Below are the code and all the weights of a small trained network. Each question names an input and a class and asks about switching units off, where a switched-off unit gives its printed mean instead of its output.

import numpy as np


def w(rows, s, z=0):
    codes = np.array(rows[::2]) - 128.0
    scale = np.full(codes.shape[1], s)
    scale[-1] = z or s
    return codes * scale


def f(y):
    return y / 2 * (1 + np.tanh(0.7978845608 * (y + 0.044715 * y**3)))


def log_softmax(a):
    a = a - a.max(-1, keepdims=True)
    return a - np.log(np.exp(a).sum(-1, keepdims=True))


def net(x, mask):
    res = np.array(x, float).reshape(1, 6) / 4 @ E
    y = f(res @ A[0][:, :-1].T + A[0][:, -1])
    res = res + np.where(mask, y, B[0][:, -1]) @ B[0][:, :-1]
    return log_softmax(res[-1] @ U[:, :-1].T + U[:, -1])


A, B = {}, {}
E = w([
[106,105,202,108,36],'x0',
[170,189,116,15,66],'x1',
[106,66,23,176,110],'x2',
[154,2,196,41,162],'x3',
[104,181,232,174,198],'x4',
[22,178,52,130,122],'x5',
],0.0087)
A[0] = w([
[115,113,71,133,159,167],'neuron 1',
[111,159,230,150,93,131],'neuron 2',
[149,9,152,125,85,182],'neuron 3',
[123,104,84,78,54,169],'neuron 4',
[211,100,110,134,158,158],'neuron 5',
[151,153,61,94,17,145],'neuron 6',
[117,155,189,106,165,241],'neuron 7',
[78,131,163,116,141,229],'neuron 8',
[129,125,193,139,127,73],'neuron 9',
[161,70,112,110,114,158],'neuron 10',
[130,62,178,83,136,250],'neuron 11',
[152,84,167,170,199,157],'neuron 12',
[145,203,195,96,117,191],'neuron 13',
[141,154,134,152,199,159],'neuron 14',
[25,35,85,179,165,127],'neuron 15',
[121,93,57,125,150,81],'neuron 16',
[154,120,216,172,134,237],'neuron 17',
[113,151,186,93,57,254],'neuron 18',
[149,130,180,101,88,212],'neuron 19',
[151,83,68,113,94,165],'neuron 20',
[135,197,121,136,102,195],'neuron 21',
[140,86,131,146,214,179],'neuron 22',
[110,218,96,167,156,191],'neuron 23',
[178,121,73,99,22,170],'neuron 24',
[143,162,66,181,119,247],'neuron 25',
[74,88,76,112,99,234],'neuron 26',
[105,154,104,97,56,197],'neuron 27',
[105,147,67,105,106,227],'neuron 28',
[193,62,67,166,52,184],'neuron 29',
[163,85,115,159,62,181],'neuron 30',
[167,78,168,139,187,173],'neuron 31',
],0.013,0.0031)
B[0] = w([
[70,111,105,129,111,187],'neuron 1',
[127,110,153,109,171,218],'neuron 2',
[174,120,103,148,135,215],'neuron 3',
[141,142,147,129,52,198],'neuron 4',
[142,170,112,126,119,178],'neuron 5',
[133,202,149,131,53,228],'neuron 6',
[99,105,149,119,212,206],'neuron 7',
[114,72,125,103,186,173],'neuron 8',
[122,145,146,123,137,171],'neuron 9',
[138,138,122,162,88,173],'neuron 10',
[181,120,152,161,172,209],'neuron 11',
[126,169,131,185,193,209],'neuron 12',
[56,79,163,100,152,226],'neuron 13',
[86,192,108,125,175,187],'neuron 14',
[117,48,58,182,110,250],'neuron 15',
[129,85,149,158,151,188],'neuron 16',
[133,151,160,149,215,222],'neuron 17',
[107,86,238,118,102,212],'neuron 18',
[163,78,213,118,129,191],'neuron 19',
[129,127,115,166,64,196],'neuron 20',
[91,153,140,19,56,195],'neuron 21',
[111,115,97,181,190,200],'neuron 22',
[77,131,92,2,156,239],'neuron 23',
[151,182,161,130,33,218],'neuron 24',
[109,129,63,98,113,225],'neuron 25',
[134,72,81,149,30,204],'neuron 26',
[94,143,153,113,65,193],'neuron 27',
[78,109,107,106,58,200],'neuron 28',
[173,116,126,144,85,224],'neuron 29',
[172,135,127,141,105,177],'neuron 30',
[161,187,139,167,178,201],'neuron 31',
],0.0079,0.012)
U = w([
[100,219,89,143,25,39],'0',
[240,158,104,162,112,88],'1',
[90,102,196,119,146,179],'2',
[141,31,102,72,113,80],'3',
[82,68,25,219,114,216],'4',
[58,211,47,42,128,244],'5',
[127,255,36,222,222,98],'6',
],0.0095,0.0011)

Each question gives the input, the list of numbers given to net, and the class t.
The units are the neurons (one row each of A and B). Each row of codes is followed by its name. A weight is (code - 128) times the scale printed after its matrix; where a second scale follows, it is the last column's (A, B and U).
mask holds one flag per neuron, in row order. A switched-off neuron (its flag False) gives its mean, the last column of its row in B, instead of its output. The means were averaged over made-up inputs and are rounded, as every weight is.
A unit's drop is (log p(t) with every unit on - log p(t) with that unit switched off) / (log p(t) with every unit on - log p(t) with every unit switched off).
The circuit of an input: a set's keep is (log p(t) with only the set's units on - log p(t) with every unit switched off) / (log p(t) with every unit on - log p(t) with every unit switched off). Starting from the 12 units with the biggest drops (on a tie, the unit counted first), units are removed one at a time, each time the one whose removal leaves the highest keep (on an exact tie, the one counted first), for as long as the keep stays at least 0.8.
circuit, biggest first: the units of the circuit, biggest drop first
k most important neurons: the k neurons with the biggest drops, biggest first
drop of u: that unit's drop, to one decimal
input [-5,-4,2,-7,3,2], class 5: circuit, biggest first => (neuron 23)
input [1,1,0,6,-2,8], class 4: circuit, biggest first => (neuron 21; neuron 23)
input [-3,-5,-5,5,-8,1], class 1: circuit, biggest first => (neuron 13; neuron 23)
input [1,-8,-6,-3,-7,-2], class 1: circuit, biggest first => (neuron 13; neuron 28)
input [-5,1,-3,6,3,8], class 6: 2 most important neurons => (neuron 21; neuron 18)
input [8,7,1,5,0,1], class 2: 2 most important neurons => (neuron 18; neuron 19)
input [3,7,8,7,-8,-7], class 0: 4 most important neurons => (neuron 24; neuron 6; neuron 4; neuron 20)
input [-8,7,4,3,-7,-8], class 0: 2 most important neurons => (neuron 24; neuron 6)
input [2,7,1,-3,7,4], class 5: 2 most important neurons => (neuron 23; neuron 21)
input [-1,-8,-7,-3,2,7], class 5: 3 most important neurons => (neuron 23; neuron 31; neuron 11)
input [0,-2,0,-2,8,4], class 5: drop of neuron 28 => -0.1
input [7,6,-2,0,3,7], class 2: drop of neuron 18 => 0.2
input [-8,4,5,5,-6,6], class 0: drop of neuron 4 => 0.1
input [-6,-8,8,-8,7,5], class 4: circuit, biggest first => (neuron 15)
